[[ 11  -8  -2]
 [ -6  35  17]
 [ 42  -4  -1]
 [-12  24  55]
 [ 10  19  -4]
 [-26  63   9]]
:
[[11 -8 -2]
 [42 -4 -1]
 [10 19 -4]]

[[-55   5  47  -6  -1   3  -1  -3   8]
 [-32 -11  -7  -4  -4 -18   2  11 -13]
 [-38   1  -5   4   1 -37   2   8   2]
 [ 28   0  17  -7  -1 -16   4  -4  -8]
 [-39  -1  11   9  11  -6   1   2  35]
 [-19  -7  -2  24  -5   3  -4  -7 -11]
 [ 30  13  -6  -8  -2  18   0   9 -11]
 [-12  -3 -12  -3   2 -10  -3  18  14]
 [-11  -2  15  -7  -1   8   5   7  14]]
:
[[-55   5  47  -6  -1   3  -1  -3   8]
 [-38   1  -5   4   1 -37   2   8   2]
 [-39  -1  11   9  11  -6   1   2  35]
 [ 30  13  -6  -8  -2  18   0   9 -11]
 [-11  -2  15  -7  -1   8   5   7  14]]

[[-22  -4  22]
 [  2   4   9]
 [ -1  24  44]
 [  5  18  28]
 [  4 -38 -60]
 [  4  17  24]
 [ -1  -2   2]
 [  1  23  33]
 [ 11  -6 -28]
 [ 18 -19 -45]]
:
[[-22  -4  22]
 [ -1  24  44]
 [  4 -38 -60]
 [ -1  -2   2]
 [ 11  -6 -28]]

[[  0  42   6  19 -19  14   5   2   3   9   6  26 -15 -11  25 -63]
 [  3   0   0  -1   0   0   0   0   1  -1  -1  -3   0   1   2   2]
 [ -7  18   4  10 -10   7   3   6  -4   8   6  19  -5  -5   6 -28]]
:
[[  0  42   6  19 -19  14   5   2   3   9   6  26 -15 -11  25 -63]
 [ -7  18   4  10 -10   7   3   6  -4   8   6  19  -5  -5   6 -28]]

[[  3  -4 -11  64]
 [ 11  65  -7 -36]]
:
[[  3  -4 -11  64]]

[[-39 -21 -21]
 [ 25 -57 -54]
 [-59  -6   2]
 [-17  -3  -4]
 [ -2 -49 -45]]
:
[[-39 -21 -21]
 [-59  -6   2]
 [ -2 -49 -45]]
---
[[  5 -47  48  28  21 -41  -2 -17]
 [ -8   9  -5 -19  70  32 -21  13]
 [ -9  25   1 -14  13 -53  -5 -59]
 [-15  22 -65  25 -46  -4 -27  -3]
 [ 39  10 -45 -24 -43   7 -26  17]
 [-49 -15  24  20 -50  46   1 -23]
 [ 34 -42 -48  35  21   9 -17 -17]
 [ 47  42   9  12 -67   4  22  29]
 [  9  12   3   7   1 -34 -28 -16]
 [  3 -32  -2  18  38  25 -13 -16]
 [-10   7  25  30 -39  18  32   5]]
:
[[  5  32  18 -39  30  25   7 -10]
 [-16 -13  25  38  18  -2 -32   3]
 [-16 -28 -34   1   7   3  12   9]
 [ 29  22   4 -67  12   9  42  47]
 [-17 -17   9  21  35 -48 -42  34]
 [-23   1  46 -50  20  24 -15 -49]
 [ 17 -26   7 -43 -24 -45  10  39]
 [ -3 -27  -4 -46  25 -65  22 -15]
 [-59  -5 -53  13 -14   1  25  -9]
 [ 13 -21  32  70 -19  -5   9  -8]
 [-17  -2 -41  21  28  48 -47   5]]

[[ 31 -12 -10 -12 -27  21 -36 -38]
 [ -3   5  -9  -6 -10  -1 -23  15]
 [ 43 -30  19  22   4 -28  -1 -30]
 [-11 -18  -2   4  19   4  36  -5]
 [-40   2 -17 -33  24  13 -15 -16]
 [-24   5 -28  -3 -12  -2 -17 -24]
 [-23 -27  -5  18   3  23   1   1]
 [  4  10 -27 -57  -2 -26 -39  11]
 [ 23  -2   7   8 -29 -19  19  -8]
 [-26   4  39  10 -19 -26 -16  35]
 [  8  11 -31  -1   4  16 -33  -7]]
:
[[ -7 -33  16   4  -1 -31  11   8]
 [ 35 -16 -26 -19  10  39   4 -26]
 [ -8  19 -19 -29   8   7  -2  23]
 [ 11 -39 -26  -2 -57 -27  10   4]
 [  1   1  23   3  18  -5 -27 -23]
 [-24 -17  -2 -12  -3 -28   5 -24]
 [-16 -15  13  24 -33 -17   2 -40]
 [ -5  36   4  19   4  -2 -18 -11]
 [-30  -1 -28   4  22  19 -30  43]
 [ 15 -23  -1 -10  -6  -9   5  -3]
 [-38 -36  21 -27 -12 -10 -12  31]]

[[ 25 -35   1  12 -42  41]
 [-60   0 -43 -11 -47   0]
 [ 23 -39 -14   6  37 -45]
 [-14  12 -45  39  51  14]
 [ 58   2  17  32  56  -5]
 [-13 -23 -19  45 -45 -47]
 [ 39   4  21 -47 -69 -52]]
:
[[-52 -69 -47  21   4  39]
 [-47 -45  45 -19 -23 -13]
 [ -5  56  32  17   2  58]
 [ 14  51  39 -45  12 -14]
 [-45  37   6 -14 -39  23]
 [  0 -47 -11 -43   0 -60]
 [ 41 -42  12   1 -35  25]]

[[-27 -38 -32 -19  52]
 [ 26  28  28  28 -55]
 [ -1 -21  23  76   0]
 [ 28  -8   8  24  64]
 [-20  10  -8 -31 -67]
 [-30 -30 -27 -21  53]
 [-53 -47 -15  22 -20]
 [ 23  33  38  26 -44]
 [ 24  -4  -1  25  73]
 [-28   9  -6 -32 -67]
 [ 29 -11   6  33  70]
 [ -3 -30  23  71  -7]]
:
[[ -7  71  23 -30  -3]
 [ 70  33   6 -11  29]
 [-67 -32  -6   9 -28]
 [ 73  25  -1  -4  24]
 [-44  26  38  33  23]
 [-20  22 -15 -47 -53]
 [ 53 -21 -27 -30 -30]
 [-67 -31  -8  10 -20]
 [ 64  24   8  -8  28]
 [  0  76  23 -21  -1]
 [-55  28  28  28  26]
 [ 52 -19 -32 -38 -27]]

[[ -1 -18  -7   4   3  13  -4   1  -2  -3   3  -9  -1   9]
 [  1  10  -8  -6   8  -5  -5   5  -3  -2   3  -1 -10  -2]
 [-10 -34  72  71 -70  24  30 -51  50  42 -19  14 -31  38]
 [  0 -45  -7  10  -3  23   0  -3  -1 -12  12 -17 -12  18]]
:
[[ 18 -12 -17  12 -12  -1  -3   0  23  -3  10  -7 -45   0]
 [ 38 -31  14 -19  42  50 -51  30  24 -70  71  72 -34 -10]
 [ -2 -10  -1   3  -2  -3   5  -5  -5   8  -6  -8  10   1]
 [  9  -1  -9   3  -3  -2   1  -4  13   3   4  -7 -18  -1]]

[[ 51  20 -26  -1  37 -20  43  23  14]
 [  0   6 -15  33  26 -19   3 -32  23]
 [ 53 -42  34  -1 -40 -48 -18 -26 -31]
 [ 47 -15   5  24 -44  39 -59  19  14]
 [ 12   8  -2  56 -10  -4  38 -21  -1]
 [ 18  -2 -25  15   1  -3 -23 -24 -45]
 [ 32  -7 -22  36  -1  33  56   5   9]
 [-25 -11   3   8   9 -54  26   0 -18]
 [-55   8 -18   6 -14  38  13   6  18]
 [-54  24   3   5 -33 -10 -19  16 -12]]
:
[[-12  16 -19 -10 -33   5   3  24 -54]
 [ 18   6  13  38 -14   6 -18   8 -55]
 [-18   0  26 -54   9   8   3 -11 -25]
 [  9   5  56  33  -1  36 -22  -7  32]
 [-45 -24 -23  -3   1  15 -25  -2  18]
 [ -1 -21  38  -4 -10  56  -2   8  12]
 [ 14  19 -59  39 -44  24   5 -15  47]
 [-31 -26 -18 -48 -40  -1  34 -42  53]
 [ 23 -32   3 -19  26  33 -15   6   0]
 [ 14  23  43 -20  37  -1 -26  20  51]]
---
[[ 10 -17  -7 -27  62]
 [ 49  -8   0   1  -1]
 [ 60   2   5  20 -10]
 [ 55   1  34  27  -6]]
:
[[49 -8  0]
 [60  2  5]]

[[ 59  52 -39]
 [ 28 -39 -15]
 [ -1  18 -14]]
:
[[ 28 -39 -15]
 [ -1  18 -14]]

[[ 48 -39  -2  66  64]
 [ 20 -43  14   1  60]
 [-15 -42  14   7  23]]
:
[[ 20 -43  14]
 [-15 -42  14]]

[[ 25 -47  40]
 [ 11 -49 -69]
 [ 30 -62  30]
 [-15  54  56]
 [ 10 -40 -63]]
:
[[ 11 -49 -69]
 [ 30 -62  30]]

[[-37  -8  -6 -32  71]
 [ 23  24 -45 -10   2]
 [  0  30 -44 -16   7]
 [ 33   5 -12  -8  27]
 [ 37 -12 -33  21  48]]
:
[[ 23  24 -45]
 [  0  30 -44]]

[[-20  72  38]
 [ 11  48 -27]
 [ 41 -44  72]]
:
[[ 11  48 -27]
 [ 41 -44  72]]

[[ 16 -18  70  46]
 [-17  32  50  30]
 [-13 -53 -25   9]]
:
[[-17  32  50]
 [-13 -53 -25]]
